Below are the code and all the weights of a small trained network. Each question names an input and a class and asks about switching units off, where a switched-off unit gives its printed mean instead of its output.

import numpy as np


def w(rows, s, z=0):
    codes = np.array(rows[::2]) - 128.0
    scale = np.full(codes.shape[1], s)
    scale[-1] = z or s
    return codes * scale


def f(y):
    return np.maximum(y, 0)


def log_softmax(a):
    a = a - a.max(-1, keepdims=True)
    return a - np.log(np.exp(a).sum(-1, keepdims=True))


def net(x, mask):
    res = np.array(x, float).reshape(1, 4) / 4 @ E
    y = f(res @ A[0][:, :-1].T + A[0][:, -1])
    res = res + np.where(mask, y, B[0][:, -1]) @ B[0][:, :-1]
    return log_softmax(res[-1] @ U[:, :-1].T + U[:, -1])


A, B = {}, {}
E = w([
[240,64,96,129,131,52,219,104,175,103,100,193],'x0',
[114,117,127,112,168,141,211,198,175,132,159,82],'x1',
[224,145,117,204,28,110,144,155,57,6,67,218],'x2',
[48,190,13,61,247,33,59,254,99,67,53,115],'x3',
],0.007)
A[0] = w([
[36,141,176,85,157,116,24,70,125,178,142,89,143],'N0',
[102,155,100,159,139,103,52,157,90,61,55,131,167],'N1',
[102,158,99,75,171,121,130,177,190,206,127,73,139],'N2',
[67,162,81,66,189,132,119,172,152,112,107,87,176],'N3',
[136,101,85,137,141,101,254,163,154,90,127,134,180],'N4',
[67,113,104,83,205,113,126,174,157,141,140,56,131],'N5',
[181,114,232,155,91,189,187,53,144,153,197,110,164],'N6',
[78,149,103,92,188,110,72,173,91,114,107,103,254],'N7',
[94,129,179,112,111,201,127,112,116,192,205,56,205],'N8',
[109,167,110,126,127,98,65,182,52,98,85,152,158],'N9',
[214,77,142,148,65,122,173,103,105,114,106,189,254],'N10',
],0.0076,0.0033)
B[0] = w([
[79,152,21,154,107,187,71,153,141,205,42,92,196],'N0',
[94,194,113,71,126,143,96,74,94,99,143,186,193],'N1',
[147,20,116,177,148,132,165,185,133,151,149,56,196],'N2',
[149,148,129,94,208,88,167,193,74,123,203,79,204],'N3',
[134,107,215,123,97,105,162,109,140,51,132,203,190],'N4',
[183,94,135,124,174,119,195,183,92,158,170,65,201],'N5',
[95,56,202,210,77,157,96,74,220,134,145,152,246],'N6',
[115,156,91,91,199,120,124,198,5,138,202,97,210],'N7',
[23,106,104,182,156,208,57,157,185,118,254,104,209],'N8',
[99,189,111,77,134,141,68,104,112,90,133,191,189],'N9',
[170,90,149,182,78,71,134,32,148,168,71,228,233],'N10',
],0.0078,0.013)
U = w([
[164,112,158,90,150,92,201,159,105,83,159,118,92],'0',
[121,111,82,121,144,139,135,159,109,183,136,70,48],'1',
[98,96,153,169,99,176,107,99,181,130,147,142,84],'2',
[85,193,91,77,131,139,71,123,97,86,126,163,160],'3',
[224,107,139,137,90,73,169,81,129,119,4,177,252],'4',
],0.011,0.0024)

Each question gives the input, the list of numbers given to net, and the class t.
The units are the neurons (one row each of A and B). Each row of codes is followed by its name. A weight is (code - 128) times the scale printed after its matrix; where a second scale follows, it is the last column's (A, B and U).
mask holds one flag per neuron, in row order. A switched-off neuron (its flag False) gives its mean, the last column of its row in B, instead of its output. The means were averaged over made-up inputs and are rounded, as every weight is.
A unit's drop is (log p(t) with every unit on - log p(t) with that unit switched off) / (log p(t) with every unit on - log p(t) with every unit switched off).
The circuit of an input: a set's keep is (log p(t) with only the set's units on - log p(t) with every unit switched off) / (log p(t) with every unit on - log p(t) with every unit switched off). Starting from all 11 units, units are removed one at a time, each time the one whose removal leaves the highest keep (on an exact tie, the one counted first), for as long as the keep stays at least 0.8.
circuit, biggest first: the units of the circuit, biggest drop first
most important unit: the unit with the biggest drop
k most important neurons: the k neurons with the biggest drops, biggest first
drop of u: that unit's drop, to one decimal
input [-7,-1,0,0], class 3: most important unit -> N2
input [4,3,-1,0], class 4: circuit, biggest first -> (N8 N7)
input [3,7,-6,2], class 0: circuit, biggest first -> (N4 N3)
input [3,8,-4,-1], class 0: 3 most important neurons -> (N0 N4 N5)
input [-1,8,6,4], class 3: 4 most important neurons -> (N9 N1 N2 N5)
input [7,4,5,6], class 4: 2 most important neurons -> (N8 N4)
input [7,-8,-2,-7], class 4: 2 most important neurons -> (N10 N8)
input [-4,2,1,0], class 1: drop of N4 -> 0.4
input [-1,-7,8,-6], class 4: drop of N10 -> 0.2
input [5,3,-5,8], class 0: drop of N3 -> 0.1
